Here is a tiny trained network, its code and every weight. The questions are about switching its units off for an input and a class, where a switched-off unit gives its printed mean instead of its output.

import numpy as np


def w(rows, s, z=0):
    codes = np.array(rows[::2]) - 128.0
    scale = np.full(codes.shape[1], s)
    scale[-1] = z or s
    return codes * scale


def norm(h):
    return h / np.sqrt((h * h).mean(-1, keepdims=True) + 1e-5)


def f(y):
    return np.maximum(y, 0)


def log_softmax(a):
    a = a - a.max(-1, keepdims=True)
    return a - np.log(np.exp(a).sum(-1, keepdims=True))


def net(x, mask):
    res = np.array(x, float).reshape(1, 4) / 4 @ E
    u = 0
    for l in range(2):
        y = f(norm(res) @ A[l][:, :-1].T + A[l][:, -1])
        res = res + np.where(mask[u : u + 4], y, B[l][:, -1]) @ B[l][:, :-1]
        u += 4
    return log_softmax(norm(res)[-1] @ U[:, :-1].T + U[:, -1])


A, B = {}, {}
E = w([
[182,235,67,85,33,127,79,183,127],'x0',
[8,73,146,83,167,44,44,57,18],'x1',
[103,229,183,185,143,122,80,133,88],'x2',
[144,229,110,58,196,48,88,254,205],'x3',
],0.0053)
A[0] = w([
[62,125,151,126,148,45,56,158,78,73],'0.n0',
[88,66,162,28,97,183,161,138,179,60],'0.n1',
[219,57,27,165,95,146,125,137,128,1],'0.n2',
[86,253,80,151,84,139,163,102,57,27],'0.n3',
],0.0059,0.0029)
B[0] = w([
[147,130,144,2,125,171,75,99,112,252],'0.n0',
[126,186,121,150,166,197,114,74,127,182],'0.n1',
[188,46,92,60,60,196,169,123,179,205],'0.n2',
[156,85,134,163,20,151,94,243,75,200],'0.n3',
],0.0086,0.0036)
A[1] = w([
[146,238,107,114,157,96,146,215,229,100],'1.n0',
[2,123,80,170,191,101,132,97,101,5],'1.n1',
[49,112,154,115,212,113,118,49,128,17],'1.n2',
[158,171,130,249,9,149,42,148,50,114],'1.n3',
],0.0075,0.0017)
B[1] = w([
[254,185,157,202,249,101,142,179,138,254],'1.n0',
[56,79,55,105,199,162,136,150,88,157],'1.n1',
[84,133,65,192,95,69,156,76,103,196],'1.n2',
[32,152,240,116,30,111,143,216,138,235],'1.n3',
],0.0081,0.0068)
U = w([
[70,135,92,47,162,58,85,73,64,193],'0',
[139,204,133,94,216,98,28,197,90,14],'1',
[248,235,152,182,213,93,194,206,194,174],'2',
[184,84,47,101,87,225,201,71,173,242],'3',
[53,190,214,111,8,159,100,239,59,141],'4',
[2,64,56,189,178,139,178,39,34,79],'5',
[87,95,232,204,123,144,178,71,170,4],'6',
],0.0095,0.0039)

Each question gives the input, the list of numbers given to net, and the class t.
The units are the neurons (one row each of A and B). Each row of codes is followed by its name. A weight is (code - 128) times the scale printed after its matrix; where a second scale follows, it is the last column's (A, B and U).
mask holds one flag per neuron, layer by layer. A switched-off neuron (its flag False) gives its mean, the last column of its row in B, instead of its output. The means were averaged over made-up inputs and are rounded, as every weight is.
A unit's drop is (log p(t) with every unit on - log p(t) with that unit switched off) / (log p(t) with every unit on - log p(t) with every unit switched off).
The circuit of an input: a set's keep is (log p(t) with only the set's units on - log p(t) with every unit switched off) / (log p(t) with every unit on - log p(t) with every unit switched off). Starting from all 8 units, units are removed one at a time, each time the one whose removal leaves the highest keep (on an exact tie, the one counted first), for as long as the keep stays at least 0.8.
units of the circuit, in order: the units of the circuit, biggest drop first
k most important neurons: the k neurons with the biggest drops, biggest first
drop when u is switched off: that unit's drop, to one decimal
input [6,3,-6,0], class 3: units of the circuit, in order -> [1.n3; 0.n2]
input [-2,0,3,-3], class 5: 3 most important neurons -> [0.n3; 1.n1; 0.n2]
input [6,8,-1,-8], class 4: units of the circuit, in order -> [1.n3]
input [0,-7,8,-2], class 4: 2 most important neurons -> [1.n3; 0.n3]
input [-7,2,0,6], class 0: units of the circuit, in order -> [0.n0; 1.n0]
input [-8,5,2,8], class 0: 2 most important neurons -> [0.n0; 1.n0]
input [0,-4,2,-4], class 4: 2 most important neurons -> [1.n3; 1.n0]
input [-8,4,3,4], class 5: 2 most important neurons -> [1.n2; 1.n1]
input [4,-8,5,-4], class 4: drop when 1.n1 is switched off -> 0.0
input [2,-2,8,3], class 4: drop when 1.n3 is switched off -> 2.0
input [-8,-1,8,3], class 5: drop when 1.n2 is switched off -> 0.2
